Here is a tiny trained network, its code and every weight. The questions are about switching its units off for an input and a class, where a switched-off unit gives its printed mean instead of its output.

import numpy as np


def w(rows, s, z=0):
    codes = np.array(rows[::2]) - 128.0
    scale = np.full(codes.shape[1], s)
    scale[-1] = z or s
    return codes * scale


def norm(h):
    return h / np.sqrt((h * h).mean(-1, keepdims=True) + 1e-5)


def f(y):
    return y / 2 * (1 + np.tanh(0.7978845608 * (y + 0.044715 * y**3)))


def log_softmax(a):
    a = a - a.max(-1, keepdims=True)
    return a - np.log(np.exp(a).sum(-1, keepdims=True))


def net(x, mask):
    res = np.array(x, float).reshape(1, 7) / 4 @ E
    u = 0
    for l in range(2):
        y = f(norm(res) @ A[l][:, :-1].T + A[l][:, -1])
        res = res + np.where(mask[u : u + 14], y, B[l][:, -1]) @ B[l][:, :-1]
        u += 14
    return log_softmax(norm(res)[-1] @ U[:, :-1].T + U[:, -1])


A, B = {}, {}
E = w([
[128,128,128],'x0',
[157,120,247],'x1',
[128,128,128],'x2',
[252,119,106],'x3',
[123,18,104],'x4',
[128,129,128],'x5',
[128,129,129],'x6',
],0.011)
A[0] = w([
[46,107,248,101],'L0N1',
[14,135,134,132],'L0N2',
[135,134,121,100],'L0N3',
[106,93,148,129],'L0N4',
[116,211,139,99],'L0N5',
[182,98,239,59],'L0N6',
[136,252,140,255],'L0N7',
[173,225,80,11],'L0N8',
[130,139,131,98],'L0N9',
[142,122,113,108],'L0N10',
[168,140,77,135],'L0N11',
[121,92,139,154],'L0N12',
[157,128,117,133],'L0N13',
[121,110,138,143],'L0N14',
],0.022,0.0071)
B[0] = w([
[129,23,181,227],'L0N1',
[65,213,102,214],'L0N2',
[143,135,121,123],'L0N3',
[77,97,128,152],'L0N4',
[95,88,185,176],'L0N5',
[48,195,103,201],'L0N6',
[220,157,203,249],'L0N7',
[192,168,4,167],'L0N8',
[151,133,133,123],'L0N9',
[143,117,113,130],'L0N10',
[159,88,120,167],'L0N11',
[95,98,121,154],'L0N12',
[150,113,90,141],'L0N13',
[110,115,128,139],'L0N14',
],0.049,0.013)
A[1] = w([
[81,101,127,194],'L1N1',
[135,74,162,68],'L1N2',
[121,119,153,110],'L1N3',
[142,94,152,86],'L1N4',
[57,159,23,3],'L1N5',
[156,101,136,114],'L1N6',
[184,74,141,97],'L1N7',
[57,146,50,48],'L1N8',
[78,189,241,86],'L1N9',
[214,42,147,89],'L1N10',
[152,70,174,90],'L1N11',
[122,247,180,47],'L1N12',
[214,243,85,32],'L1N13',
[227,207,254,5],'L1N14',
],0.017,0.0044)
B[1] = w([
[136,150,88,191],'L1N1',
[158,129,161,148],'L1N2',
[153,132,128,136],'L1N3',
[150,118,127,135],'L1N4',
[103,125,33,179],'L1N5',
[129,103,123,138],'L1N6',
[138,78,109,162],'L1N7',
[117,129,48,180],'L1N8',
[240,168,110,238],'L1N9',
[152,52,96,192],'L1N10',
[166,99,138,161],'L1N11',
[90,173,202,200],'L1N12',
[95,197,225,210],'L1N13',
[3,110,35,254],'L1N14',
],0.046,0.0094)
U = w([
[119,219,187,253],'0',
[74,143,28,213],'1',
[163,80,255,68],'2',
[28,42,165,54],'3',
[250,165,94,73],'4',
[176,17,70,29],'5',
],0.023,0.0038)

Each question gives the input, the list of numbers given to net, and the class t.
The units are the neurons (one row each of A and B). Each row of codes is followed by its name. A weight is (code - 128) times the scale printed after its matrix; where a second scale follows, it is the last column's (A, B and U).
mask holds one flag per neuron, layer by layer. A switched-off neuron (its flag False) gives its mean, the last column of its row in B, instead of its output. The means were averaged over made-up inputs and are rounded, as every weight is.
A unit's drop is (log p(t) with every unit on - log p(t) with that unit switched off) / (log p(t) with every unit on - log p(t) with every unit switched off).
The circuit of an input: a set's keep is (log p(t) with only the set's units on - log p(t) with every unit switched off) / (log p(t) with every unit on - log p(t) with every unit switched off). Starting from the 12 units with the biggest drops (on a tie, the unit counted first), units are removed one at a time, each time the one whose removal leaves the highest keep (on an exact tie, the one counted first), for as long as the keep stays at least 0.8.
circuit, biggest first: the units of the circuit, biggest drop first
most important unit: the unit with the biggest drop
top k neurons: the k neurons with the biggest drops, biggest first
top k neurons in layer l: the k neurons of layer l with the biggest drops, biggest first
input [-8,1,5,-4,5,7,-2], class 3: top 3 neurons in layer 0 : L0N7, L0N1, L0N6
input [-5,3,-5,0,2,4,1], class 3: top 4 neurons in layer 0 : L0N7, L0N1, L0N2, L0N8
input [4,-8,6,8,0,4,-3], class 4: top 3 neurons : L0N1, L0N8, L1N14
input [2,8,7,-6,-5,0,-5], class 2: circuit, biggest first : L0N1
input [-3,1,1,-6,7,0,5], class 3: top 3 neurons : L0N7, L0N1, L0N6
input [3,-5,8,1,-8,-5,8], class 4: top 3 neurons : L0N8, L0N2, L0N6
input [-4,3,1,-5,2,-4,3], class 3: top 3 neurons : L0N1, L0N7, L0N2
input [7,0,7,2,-1,1,-7], class 4: top 3 neurons : L0N8, L0N2, L0N11
input [2,-3,-1,4,-8,-5,-1], class 4: top 2 neurons in layer 0 : L0N8, L0N2
input [4,7,0,-4,4,3,3], class 3: top 2 neurons : L0N1, L0N7
input [5,6,4,-6,0,5,1], class 2: top 3 neurons : L0N1, L1N14, L1N9
input [-4,5,1,-2,3,-1,7], class 3: circuit, biggest first : L0N1, L0N6
input [6,7,3,4,4,-5,5], class 1: top 2 neurons in layer 0 : L0N7, L0N6
input [-4,-2,-6,4,-2,7,1], class 4: most important unit : L0N8
input [-3,-1,5,4,-2,-8,-2], class 4: top 2 neurons : L0N8, L0N1
input [0,-4,7,7,-3,1,-2], class 4: top 2 neurons in layer 0 : L0N8, L0N1
input [3,-2,2,6,1,-6,-6], class 5: top 3 neurons : L0N2, L0N6, L0N11
input [-3,-6,5,-6,0,-8,-8], class 0: top 2 neurons : L1N14, L1N12
input [8,0,-1,6,-2,-4,6], class 4: top 4 neurons : L0N8, L0N2, L0N11, L0N1
input [5,1,1,0,-6,7,-2], class 2: most important unit : L0N7
input [-5,8,3,2,6,5,3], class 1: top 3 neurons in layer 0 : L0N7, L0N6, L0N5
input [-4,-7,-3,2,-5,-8,5], class 4: top 4 neurons : L0N8, L0N2, L0N1, L0N6
input [7,4,5,5,1,-3,-8], class 1: top 3 neurons : L0N7, L0N6, L1N5
input [3,0,0,1,-6,3,-5], class 4: top 2 neurons in layer 1 : L1N10, L1N7
input [-6,3,3,-1,5,1,-3], class 3: top 2 neurons in layer 0 : L0N7, L0N1
